(in the rows, 128 means zero)
Each row has a class, written after it.
[148 112 141 155 150 128 142 119 120 129  76 115 163 162 121  83 140 161
 114 135 101 144 151  77 123 147 110 137  95 132 134 126 161 111 132 165
 105 162 161] -> Mizeg
[147 111 142 142 164 121 148 123  99 134  96  97 131 115  89 100 142 180
 104 125 127 142 174  68 130 129 111 181 101 137 151 131 148 142 140 163
  59 140 179] -> Tofug
[174  95 146 136 155 131 132 126 112 118  75 110 117 127 123  78 159 142
  84 108 111 125 140  66 109 148 120 179 110 135 150 163 135 128 130 179
  85 158 147] -> sazi
[166 121 131 158 133 127 122 139 125 131  71 109 126 139 113  68 135 138
 123 119 107 145 182  53 124 142 119 154  92 124 110 145 158 140 143 176
  99 155 150] -> poso
[121  69 130 115 160 129 183 197 154 127  93  81 134 125 160 111 199 123
 108 154  94 108  93  81 148 131 122 142  98 137 130 169  76 140 123  93
  98 122 205] -> Tofug
[142  74 134 111 133 106 170 171 142 123  94  97 137 132 166 122 190 107
 140 152 136  95 106  61 136 146 155 143 128 144  85 132  73 138 133  55
  99 130 199] -> liti
[132  73 151 130 132 111 169 189 155 128  97  81 122 145 185 109 222 129
 104 151 124  91  63  82 127 138 130 142 124 139 106 138 104 140  97  88
 115 145 192] -> sazi
[137  61 139 120 147  99 187 185 143 152 115  74 143 118 120 143 221 127
 127 151 126 107  89  93 143 128 143 144 114 149 114 163  67 125  92  73
  81 124 188] -> Paro
[115  76 142 139 133 104 211 171 180 155 118  84 126 119 166 150 170 119
 143 151 121 129  94  97 131 126 119 137 130 122 103 162  82 135 118  99
  73 131 184] -> lutun
[149 112 159 144 160 105 142 111 108 132  94 104 134 147 128  79 186 174
  97 132 114 156 139  70 115 136 109 161 109 146 133 149 134 130 134 167
  73 144 135] -> liti
[123  54 144 123 135 123 182 164 154 148  88  76 145 120 131 119 215 106
 120 164 126  90 108  74 132 132 137 146 116 153  90 177  70 146 117  67
 122 131 190] -> des
[107  48 147 110 141 123 168 160 145 143  75  73 151 125 153 117 184 104
 120 147 103  91 121  87 127 132 127 158 121 158  92 172  73 132 120  65
 126 140 159] -> des
[153  69 150 143 126 112 196 180 143 136  72  90 135 129 148 109 189 115
 142 142 115  97 109  65 149 125 138 145 121 126  90 148  82 138 125  58
  88 157 187] -> sal
[116 102 209 133 162 148 141 132  87 116  82 119 118 144 135  88  79 152
 111  91  99 102 164 109  93  83 107 132 105 125  78 190  98 140 175 189
 134 145 144] -> Sorib
[147  98 195 115 181 132 155 110 109  93 124 120 104 136  93 125 120 164
 124 142 117 137 155 141 116 107  95 128  79 125 114 189 101 126 141 135
 122 141 132] -> Paro
[119  62 150 137 141  94 195 166 149 166  86  80 149 149 157 138 219 146
 116 157 112 123 106  92 139 141 162 158 113 133  92 160  77 152 112  71
 105 155 177] -> bobof
[149 118 124 157 161 146 144 122 107 103 106 100 126 115 109  83 134 172
 108 141 145 146 163  78 154 151 111 185  94 106 150 141 143 142 147 155
  65 142 170] -> Tofug
[126  63 146 114 126 103 175 174 162 142  94  73 119 122 141 150 170  99
 118 126 143  83 108 106 116 131 135 129 126 131 118 152  88 135 124  92
  89 121 221] -> poso
[147  76 194 127 148 121 129 127 112 102 125 116 119 140 142 107 115 162
 101 108 115 125 117 121 109  96 139 109 136 112 110 174  95 122 130 158
 117 139 153] -> liti
[146 100 121 144 156 138 136 121 106 105  97 118 133 135 134  75 164 159
 102 108 116 161 146  92 138 154  99 158  89 121 153 141 148 140 158 189
  69 140 164] -> Tofug
[113  73 155 115 153 128 189 181 150 139 100  79 124 137 135 140 155 108
 107 127 135  75 107 110 124 122 121 144 138 122 103 166  69 123 117  95
 103 118 217] -> bobof
[160 115 156 170 131 127 128 120 134  97 103 100 132 153 160  77 163 166
 106 138 113 164 157  64 121 172 138 152 109 101 150 139 154 126 155 167
  79 175 171] -> naput
[173 130 145 164 148 132 130 118 123 114  86 102 126 124 122  84 189 178
  95 121 138 150 153  62 121 161 114 162  87 129 141 139 178 137 130 208
  89 170 173] -> Mizeg
[148 101 204 129 156 131 121 126 121 100  92 107 111 138 150  78 124 154
 101  96  91 128 140  97  98  90 118 126 124 119 100 185 115 157 140 163
 131 157 146] -> poso
[141  99 226 127 168 127 137 111 119  84 101 119 105 160 154  94 102 167
  92 106 104 130 140 122  94 110 110 123 111  98 112 181 114 116 149 169
 105 162 128] -> Sorib
[138  71 151 138 127  95 182 178 155 151 100  90 110 123 137 132 215 138
 122 159 115 111  94  83 129 128 152 141  94 146  88 165  99 159  94  72
 125 152 174] -> sazi
[124  77 139 125 118  95 184 194 168 158 106  74 129 137 159 134 223 114
 139 167 118 111  81  94 141 140 125 128  97 144  90 148  83 142  99  74
 104 129 163] -> Paro
[151  81 213 116 173 140 136  93 127  86 108 113 124 135 145 111 115 158
 102  97 129 112 111 112  89 107 116 128 130 124 112 167 104 121 126 157
 112 163 160] -> Mizeg
[125  63 138 106 148 122 177 183 161 128  82  75 129 139 129 133 179  88
 110 162 140  78 112  85 141 121 132 138 103 126  99 165  76 137 115  83
 128 122 193] -> Paro
[ 88  90 157 132 137 119 205 170 159 154 103  88 141 129 166 144 160 109
 143 144 112 106 107  86 115 113 106 130 112 145  81 172  57 143 139 116
 103 128 189] -> lutun
[112  74 140 119 146  99 188 194 150 165  79  83 123 131 150 132 155  94
 125 153 129  91 118  71 135 131 116 166 106 134  91 172  78 150 128  83
  82 116 173] -> Sorib
[153  93 147 147 163 138 133 139 111 110  95 115 132 139 142  66 167 170
 106 118 105 153 133  63 123 130 112 158  89 125 120 142 135 157 148 175
  79 142 174] -> Tofug
[132  71 139 135 130  99 162 193 191 143 149  84 111 113 151 133 202 108
 150 151 121 115  88  93 126 129 140 141 129 128 100 147  96 140  89  56
  88 135 174] -> sal
[151  93 205 141 165 128 152 105 132 101 105 106 107 154 132  99 124 184
 109 109 135 138 121 116 121 117 105 125 120 124  89 169 125 130 133 160
 109 175 124] -> naput
[130  75 147 125 138 111 186 164 141 154  86  96 130 134 132 108 171 106
 126 133 103  98 104  87 130 139 146 163 128 141 100 156  70 117 113  88
  88 119 170] -> bobof
[141  71 194 145 154 136 133  96 124 104 105 105 139 141 162  92 160 169
 103 118 110 149 128 102 119 127 107 117 106 126 105 183 111 120 131 165
 119 172 123] -> des
[151  99 212 124 141 135 154 104 101  93 110 108 120 137 152  97 125 166
 100 118 110 128 134 129 109 118 108 149 139 139 113 171  96 131 124 170
 113 166 106] -> sazi
[133  71 154 122 125 101 195 164 148 134 103  91 137 114 145 140 202 116
 131 149 124 100  78  96 125 132 146 143 126 138 111 160  72 153 109  45
  92 129 216] -> Mizeg
[145 102 146 151 169 132 122 112 119 122 120 110 134 121 119 101 189 187
  88 116 110 155 132  95 121 152 132 140 121 146 183 136 142 111 121 188
  87 136 154] -> bobof
[112  55 152 123 168 103 185 174 172 150  79  63 137 140 147 140 206 129
 108 155 119 107  93  75 123 133 115 128  77 143 116 152  87 133 113  92
  92 133 188] -> Paro
[159 102 115 156 161 148 122 131 121 115  78 106 140 140 107  63 159 139
  87 124 104 138 167  57 123 151 133 183 100 125 145 161 147 113 120 178
 102 167 143] -> sazi
[174 119 157 151 159 126 149 128 121  99 101 104 130 137 152  66 196 164
  93 140 109 151 141  49 135 162 112 156 117 142 152 134 150 114 120 187
  80 156 166] -> sazi
[171  68 204 115 159 123 115 131 105 108 106 123 105 144 124  91 134 165
  88  90 100 131 116 114  86  80 149 138 126 126  83 195  94 128 118 182
 122 148 119] -> liti
[132 109 157 125 148 114 191 180 184 165  95  82 130 161 141 117 181 121
 109 132 114 100  83  96 114 134 125 137 137 125  81 134  89 115  95  96
  91 132 178] -> bobof
[ 89  67 142 117 147 108 193 165 132 146  80  80 138 117 153 106 142 110
 131 144  94  95 119  72 149 123 119 158  99 150 108 162  72 152 144  89
  97 115 189] -> Tofug
[120  92 215 122 148 101 143 121 108 115 111 113 128 146 203 113 130 145
 109 108  91 146 140  96 110 104 111 128 135 124 117 169  99 129 143 161
  89 149 130] -> Sorib
[141  58 151 127 131 105 173 175 171 148 109  84 123 144 135 151 211 129
 105 159 131 103 103  90 126 135 160 121 123 122 122 152  95 123  96  92
 113 141 210] -> bobof
[151 127 151 159 150 146 118 137 119 122  81 103 137 158 136  70 164 159
 106 136 102 149 159  47 109 140 113 174 101 130 127 155 140 131 142 159
  96 175 137] -> naput
[157  99 208 118 154 118 149 115 107 120  99 117 124 147 114 113 153 161
 111 113  82 143 139 121  96 101 129 130  91 136 103 180  89 116 127 160
 113 158 110] -> Paro
[134  63 150 121 115  78 202 179 157 173 108  95 126 150 143 136 227 123
 146 190 100 127  96  99 121 159 146 163 109 152 100 147  75 149 108  48
  85 121 168] -> bobof
[123  85 146 116 138 112 194 194 151 141 106  77 127 126 139 109 187 126
 135 180 121  93  96  68 151 128 116 155 107 145  85 161  70 173 115  56
 101 124 196] -> Tofug
[111  77 157 123 137 127 174 179 150 128 104  83 137 138 157 130 154  94
 104 148 124  73 102  80 117 133 133 134 113 135 114 163  64 118 114 121
 114 125 210] -> sazi
[146  59 211 121 146 140 148 114 106 101 100 104 122 122 183 122 120 147
  93  91 122 132 131 130 103 112  96 124 128 115 107 185  93 148 165 197
 103 141 164] -> des
[159 106 187 113 163 148 142 113 112  89 119 121 100 122 109 106 117 163
  94 104 124 135 154 129 126 105 118 139 102 115 105 198 103 151 145 196
 125 155 136] -> Tofug
[109  74 152 147 130 101 178 198 168 167 106  78 142 132 184 129 188 118
 125 158 102  96  83  59 125 119 159 115 126 114 118 163  75 138 124  67
  92 131 216] -> Sorib
[116  79 158 121 130 101 175 179 159 140  92  81 133 141 173 124 187  94
 107 135 120  89 112  71 121 134 144 132 131 121 119 158  83 117 125 104
  85 131 205] -> Sorib
[106  77 151 120 159 111 174 192 174 137  81  77 120 132 148 131 158  98
 118 150 123  82 116  59 122 131 122 144  93 123  92 182  72 143 120  52
  99 136 187] -> Sorib
[145 108 126 147 170 136 134 137 124 123 100  93 148 134 108  77 168 147
 111 158 109 134 174  57 133 155 115 152  84 132 153 159 138 141 157 177
 108 140 179] -> Paro
[144 106 150 149 150 133 106 136 130 121  92 108 133 150 131  93 153 163
 108 126 107 141 142  63  82 160 125 159  88 133 140 140 139 151 160 149
  93 161 164] -> naput
[157 114 158 136 159 121 140 126 109 130  89 106 123 149 120  92 176 154
  77 113 112 141 167  86 113 134 125 176 124 116 142 161 143 136 139 191
  96 149 173] -> bobof
[127  63 145 119 140 121 178 178 144 120  88  95 134 133 172 127 198 110
 121 132 121  88  79 106 117 140 142 143 107 131 108 148  94 126 130  92
 108 132 234] -> Mizeg
[150  80 196 120 138 114 147 115 111 109 107 113 107 149 138 103 127 145
  88 101 121 120 119 132 106 118 109 145 127 130 110 175 111 121 112 191
 106 153 118] -> sazi
[153  90 205 112 153 126 129 120 103 112 101 108 104 140 141 113  98 164
  98 118 124 110 137 115 105  94 114 130 127 123 110 183 102 128 142 168
 128 154 128] -> liti
[120  67 144 134 154 114 211 188 161 138 102  79 120 124 139 135 196 135
 128 158 113 112 104  89 120 128 111 143 109 134 121 173  91 134 130 100
  83 129 230] -> lutun
[152  81 224 119 161 121 159 107 103 110  90 109 118 143 154 113 126 172
 106 106  93 138 124 131 103 100 109 124 104 125 113 174  92 128 149 174
 102 154 120] -> Paro
[154 131 149 165 153 117 149 108 108 120  71 108 137 143 126  86 184 171
  97 101 122 168 159  84 140 138 107 144  95 130 130 139 157 122 133 188
  76 159 145] -> poso
[170  59 183 114 167 137 143 115 127  81 126 115 108 133 136  99 146 176
  97 109 121 147 109 134 141 115 116 123 121 119 124 180 108 115 110 173
  98 160 119] -> Tofug
[102  68 128 123 109 100 170 201 159 157 119  86 139 129 146 133 190 115
 125 153 109 102  87  94 137 129 148 123 103 142 104 140  81 153 109  97
 109 109 204] -> Tofug
[148  84 128 157 154 130 130 111 104 119  92 105 138 136 119  68 177 167
  98 116 124 163 147  60 131 140 101 175  92 121 156 152 145 139 135 174
  49 153 157] -> Tofug
[127  80 206 123 168 125 148 106 118  90 114 103 110 139 156  98 116 181
  98 106 111 145 135 125 114 109  95 137 102 112 108 177 111 162 148 167
 100 159 142] -> Tofug
[147 113 160 148 135 124 128 129 109 122  71 100 124 150 122  75 162 153
 103 110  99 139 175  66 100 146 116 170  97 139 127 159 148 140 158 177
  97 170 156] -> naput
[146 100 115 155 153 126 127 120 112 132  77 109 133 135 107  85 156 154
  87  99 132 152 144  68 131 137 119 184  82 104 138 149 146 146 133 167
  57 152 151] -> Tofug
[159 101 204 114 154 128 133 122 120  98  77 119 115 150 133  81 100 144
  94  78  93 112 122 126 111  97 127 117 126 121  84 183  99 126 129 173
 135 157 115] -> poso
[139  71 130 115 127 101 196 181 130 148 100  87 153 126 132 129 196  99
 143 145 116 116 113  96 153 141 140 161 120 150  88 156  56 133 110  82
  75 118 164] -> Paro
[132 105 212 129 166 127 164 115 132  90 107 108 111 138 152 123 112 190
  99 117  93 148 130 143 105 111 104 125 116 120 124 170 112 111 134 183
 112 162 123] -> lutun
[123  63 157 114 146  86 176 177 149 145  86  77 137 134 160 113 194 111
 117 141 105 103  89  82 125 125 147 163 129 150  99 154  76 144 107  77
  85 118 185] -> poso
[176  87 117 169 152 157 117 130 133 124  89 115 146 144 119  76 179 160
 102 133 125 157 140  70 124 150 107 136  96 103 133 155 160 132 138 154
  98 162 163] -> des
[159 108 148 161 138 152 133 130 107 122  77 104 153 139 138  64 170 151
 104 121 101 157 168  66 130 144 103 157 104 135 110 150 138 105 131 199
  93 153 133] -> des
[161  98 188 123 142 140 136 136 115 116  89 113 117 155 136  90  99 144
 103 109 108 116 138 102 111 103 106 114 117 117  95 191  94 108 137 191
 122 157 123] -> liti
[166 113 161 127 159 119 148 139 114 115  83  91 133 148 144  91 168 145
  95 142 125 132 165  72 122 140 106 169 124 126 141 154 135 150 153 165
  84 147 192] -> poso
[126  34 129 115 138 137 161 171 154 136  85  77 148 110 153 112 176  98
 121 122 121  77  95  90 127 138 137 138 141 148 103 157  78 126 125  84
 113 126 192] -> des
[168 100 146 141 144 124 135 114 114 113  75 114 141 154 128  88 157 140
 102 123 122 139 159  71 114 156 113 165  98 120 139 148 156 113 135 180
  86 167 172] -> Mizeg
